Here is a tiny trained network, its code and every weight. The questions are about switching its units off for an input and a class, where a switched-off unit gives its printed mean instead of its output.

import numpy as np


def w(rows, s, z=0):
    codes = np.array(rows[::2]) - 128.0
    scale = np.full(codes.shape[1], s)
    scale[-1] = z or s
    return codes * scale


def f(y):
    return y / 2 * (1 + np.tanh(0.7978845608 * (y + 0.044715 * y**3)))


def log_softmax(a):
    a = a - a.max(-1, keepdims=True)
    return a - np.log(np.exp(a).sum(-1, keepdims=True))


def net(x, mask):
    res = np.array(x, float).reshape(1, 7) / 4 @ E
    y = f(res @ A[0][:, :-1].T + A[0][:, -1])
    res = res + np.where(mask, y, B[0][:, -1]) @ B[0][:, :-1]
    return log_softmax(res[-1] @ U[:, :-1].T + U[:, -1])


A, B = {}, {}
E = w([
[118,120,127,130,123],'x0',
[98,73,70,181,224],'x1',
[111,109,124,136,113],'x2',
[115,116,128,133,121],'x3',
[143,142,129,123,136],'x4',
[197,51,211,58,185],'x5',
[143,90,2,15,115],'x6',
],0.0085)
A[0] = w([
[94,167,81,155,64,160],'N0',
[157,193,169,70,23,188],'N1',
[136,43,176,80,213,145],'N2',
[132,118,82,62,155,186],'N3',
[132,160,199,187,123,127],'N4',
[120,52,67,123,47,151],'N5',
[58,121,221,140,110,35],'N6',
[102,156,105,38,73,103],'N7',
[127,80,80,22,99,49],'N8',
[81,108,93,135,217,150],'N9',
[107,224,59,151,128,58],'N10',
[114,53,80,118,113,64],'N11',
[122,161,79,4,176,47],'N12',
[201,55,191,72,115,134],'N13',
[125,154,197,152,128,219],'N14',
[79,98,160,178,135,113],'N15',
[159,105,68,191,223,247],'N16',
],0.011,0.0013)
B[0] = w([
[163,95,156,177,102,221],'N0',
[90,117,125,64,90,252],'N1',
[170,108,152,161,85,254],'N2',
[125,138,133,105,151,206],'N3',
[164,154,89,76,167,221],'N4',
[159,152,150,135,159,197],'N5',
[127,186,114,133,158,193],'N6',
[129,141,117,85,159,207],'N7',
[143,179,84,150,150,242],'N8',
[122,139,117,70,90,204],'N9',
[115,119,133,247,101,227],'N10',
[109,113,111,136,167,180],'N11',
[121,135,145,152,169,228],'N12',
[120,133,164,211,66,250],'N13',
[121,162,86,106,155,204],'N14',
[113,145,85,106,169,175],'N15',
[40,72,138,100,89,230],'N16',
],0.011,0.0077)
U = w([
[168,126,138,207,79,115],'0',
[147,178,102,98,249,2],'1',
[63,123,119,49,74,233],'2',
],0.015,0.0014)

Each question gives the input, the list of numbers given to net, and the class t.
The units are the neurons (one row each of A and B). Each row of codes is followed by its name. A weight is (code - 128) times the scale printed after its matrix; where a second scale follows, it is the last column's (A, B and U).
mask holds one flag per neuron, in row order. A switched-off neuron (its flag False) gives its mean, the last column of its row in B, instead of its output. The means were averaged over made-up inputs and are rounded, as every weight is.
A unit's drop is (log p(t) with every unit on - log p(t) with that unit switched off) / (log p(t) with every unit on - log p(t) with every unit switched off).
The circuit of an input: a set's keep is (log p(t) with only the set's units on - log p(t) with every unit switched off) / (log p(t) with every unit on - log p(t) with every unit switched off). Starting from the 12 units with the biggest drops (on a tie, the unit counted first), units are removed one at a time, each time the one whose removal leaves the highest keep (on an exact tie, the one counted first), for as long as the keep stays at least 0.8.
units of the circuit, in order: the units of the circuit, biggest drop first
unit that matters most: the unit with the biggest drop
k most important neurons: the k neurons with the biggest drops, biggest first
drop of u: that unit's drop, to one decimal
input [1,0,-2,-7,-1,7,4], class 0: unit that matters most	N13
input [6,-3,-4,-5,4,6,-7], class 1: 2 most important neurons	N4, N14
input [8,-4,1,-3,5,-3,-5], class 1: units of the circuit, in order	N4, N13
input [8,-3,-7,4,-5,7,5], class 0: 2 most important neurons	N13, N2
input [-5,8,6,8,-8,7,-5], class 2: 4 most important neurons	N16, N9, N10, N15
input [-5,2,6,3,5,-8,6], class 0: 2 most important neurons	N10, N0
input [-2,-6,-4,-6,0,-3,-5], class 2: 2 most important neurons	N1, N8
input [-2,-4,-8,-4,6,7,6], class 0: 2 most important neurons	N13, N2
input [1,5,8,-5,-1,7,2], class 0: 2 most important neurons	N2, N13
input [-3,8,-3,-8,-5,6,2], class 2: 4 most important neurons	N16, N9, N10, N0
input [-5,-8,-6,-2,3,0,-7], class 2: 3 most important neurons	N1, N8, N12
input [0,6,-5,-2,0,1,-7], class 1: 2 most important neurons	N4, N1
input [-5,-7,-7,8,4,-1,-6], class 2: 2 most important neurons	N1, N8
input [6,-1,-6,3,-6,8,8], class 0: unit that matters most	N13
input [8,-6,3,-6,-5,-6,5], class 0: 3 most important neurons	N0, N10, N16
input [-6,-7,5,0,-1,4,-8], class 1: 2 most important neurons	N4, N6
input [6,-8,-5,1,-7,-5,-1], class 2: 2 most important neurons	N1, N13
input [1,8,-7,-1,4,-8,3], class 0: 3 most important neurons	N10, N0, N1
input [7,7,-8,-6,7,6,-3], class 2: drop of N0	0.2
input [2,0,4,-2,-2,0,6], class 1: drop of N12	0.0
input [6,7,-8,2,1,0,-5], class 2: units of the circuit, in order	N16
input [1,-6,-2,1,2,-8,6], class 0: drop of N0	0.5
input [-8,4,8,2,3,-2,-2], class 2: drop of N2	0.1
